Here is a tiny trained network, its code and every weight. The questions are about switching its units off for an input and a class, where a switched-off unit gives its printed mean instead of its output.

import numpy as np


def w(rows, s, z=0):
    codes = np.array(rows[::2]) - 128.0
    scale = np.full(codes.shape[1], s)
    scale[-1] = z or s
    return codes * scale


def f(y):
    return y / 2 * (1 + np.tanh(0.7978845608 * (y + 0.044715 * y**3)))


def log_softmax(a):
    a = a - a.max(-1, keepdims=True)
    return a - np.log(np.exp(a).sum(-1, keepdims=True))


def net(x, mask):
    res = np.array(x, float).reshape(1, 5) / 4 @ E
    y = f(res @ A[0][:, :-1].T + A[0][:, -1])
    res = res + np.where(mask, y, B[0][:, -1]) @ B[0][:, :-1]
    return log_softmax(res[-1] @ U[:, :-1].T + U[:, -1])


A, B = {}, {}
E = w([
[180,207,96,157,69,229,146],'x0',
[83,138,148,115,138,156,116],'x1',
[74,194,49,173,240,135,90],'x2',
[111,69,173,254,136,175,132],'x3',
[86,46,50,115,79,154,175],'x4',
],0.0098)
A[0] = w([
[135,162,137,101,131,114,127,96],'n1',
[147,181,93,138,76,200,138,68],'n2',
[109,102,128,85,148,72,125,127],'n3',
[167,80,230,86,36,139,137,170],'n4',
[133,182,106,17,111,103,123,146],'n5',
[113,85,155,148,159,116,126,112],'n6',
[130,148,89,67,138,106,129,121],'n7',
[116,155,89,168,169,95,144,183],'n8',
[157,101,126,128,130,113,115,112],'n9',
[150,171,121,141,98,155,127,139],'n10',
[122,80,175,254,132,155,129,153],'n11',
[105,103,70,95,101,133,124,27],'n12',
[97,47,144,104,186,55,114,100],'n13',
[124,146,76,145,157,129,106,190],'n14',
[138,128,94,100,141,116,150,67],'n15',
[126,113,130,140,141,91,135,28],'n16',
[114,150,49,164,217,144,128,145],'n17',
[90,39,45,116,106,157,132,32],'n18',
[151,157,95,144,88,172,105,116],'n19',
[162,181,169,138,138,124,123,70],'n20',
[162,179,220,140,170,80,114,6],'n21',
],0.018,0.0019)
B[0] = w([
[149,107,122,139,132,145,127,156],'n1',
[150,195,144,84,166,124,184,195],'n2',
[159,168,137,98,140,126,149,180],'n3',
[40,146,153,128,97,77,44,251],'n4',
[221,95,130,171,136,131,73,227],'n5',
[175,148,134,116,131,127,120,166],'n6',
[182,116,137,149,132,136,87,182],'n7',
[90,132,145,118,111,117,87,175],'n8',
[110,136,137,127,145,145,116,139],'n9',
[135,155,144,102,156,131,167,166],'n10',
[251,97,120,155,145,141,77,231],'n11',
[112,83,99,154,123,149,167,166],'n12',
[138,213,150,77,167,126,187,212],'n13',
[85,130,145,133,110,113,93,174],'n14',
[141,118,128,135,127,143,115,149],'n15',
[139,134,138,115,133,130,145,141],'n16',
[69,131,155,126,87,78,68,217],'n17',
[73,61,78,164,108,173,192,206],'n18',
[137,159,136,83,150,121,165,172],'n19',
[93,89,90,140,120,150,179,169],'n20',
[65,62,69,152,103,175,214,199],'n21',
],0.028,0.02)
U = w([
[22,165,161,151,94,7,21,88],'0',
[234,115,108,209,174,112,44,74],'1',
[123,239,143,66,208,87,184,86],'2',
[45,80,19,194,120,151,186,255],'3',
],0.011,0.0018)

Each question gives the input, the list of numbers given to net, and the class t.
The units are the neurons (one row each of A and B). Each row of codes is followed by its name. A weight is (code - 128) times the scale printed after its matrix; where a second scale follows, it is the last column's (A, B and U).
mask holds one flag per neuron, in row order. A switched-off neuron (its flag False) gives its mean, the last column of its row in B, instead of its output. The means were averaged over made-up inputs and are rounded, as every weight is.
A unit's drop is (log p(t) with every unit on - log p(t) with that unit switched off) / (log p(t) with every unit on - log p(t) with every unit switched off).
The circuit of an input: a set's keep is (log p(t) with only the set's units on - log p(t) with every unit switched off) / (log p(t) with every unit on - log p(t) with every unit switched off). Starting from the 12 units with the biggest drops (on a tie, the unit counted first), units are removed one at a time, each time the one whose removal leaves the highest keep (on an exact tie, the one counted first), for as long as the keep stays at least 0.8.
units of the circuit, in order: the units of the circuit, biggest drop first
unit that matters most: the unit with the biggest drop
top k neurons: the k neurons with the biggest drops, biggest first
drop of u: that unit's drop, to one decimal
input [-8,7,0,-1,7], class 2: unit that matters most -> n13
input [6,0,-5,-4,-3], class 2: top 4 neurons -> (n2 n17 n10 n19)
input [8,1,3,-6,4], class 2: top 2 neurons -> (n2 n11)
input [8,4,-2,-7,2], class 2: top 3 neurons -> (n2 n11 n19)
input [-6,-4,3,1,-6], class 2: top 2 neurons -> (n13 n18)
input [2,6,-6,4,-6], class 0: top 3 neurons -> (n4 n18 n12)
input [-2,-3,2,2,3], class 3: top 3 neurons -> (n4 n5 n18)
input [-2,5,-3,3,4], class 3: top 4 neurons -> (n18 n17 n5 n8)
input [6,7,3,-3,-7], class 3: top 2 neurons -> (n21 n20)
input [7,-4,-7,-7,3], class 0: top 4 neurons -> (n4 n11 n13 n5)
input [-8,7,5,-2,7], class 2: top 2 neurons -> (n13 n3)
input [-4,-5,5,5,-4], class 0: top 3 neurons -> (n17 n5 n8)
input [7,-3,-6,-7,-8], class 3: top 2 neurons -> (n21 n20)
input [0,0,-4,-5,-5], class 1: top 3 neurons -> (n5 n18 n17)
input [-8,-5,-6,-2,-7], class 2: units of the circuit, in order -> (n13)
input [0,6,5,-7,5], class 1: top 2 neurons -> (n5 n4)
input [7,-5,5,-5,-4], class 2: top 2 neurons -> (n2 n4)
input [6,-4,-7,-1,-3], class 0: drop of n4 -> 9.5
input [-7,7,6,-1,8], class 3: drop of n2 -> 1.5
input [-2,1,-6,-4,-8], class 3: units of the circuit, in order -> (n21)
input [-3,5,-5,1,-8], class 3: drop of n21 -> 2.0
input [-2,4,1,-6,4], class 1: drop of n5 -> 0.1
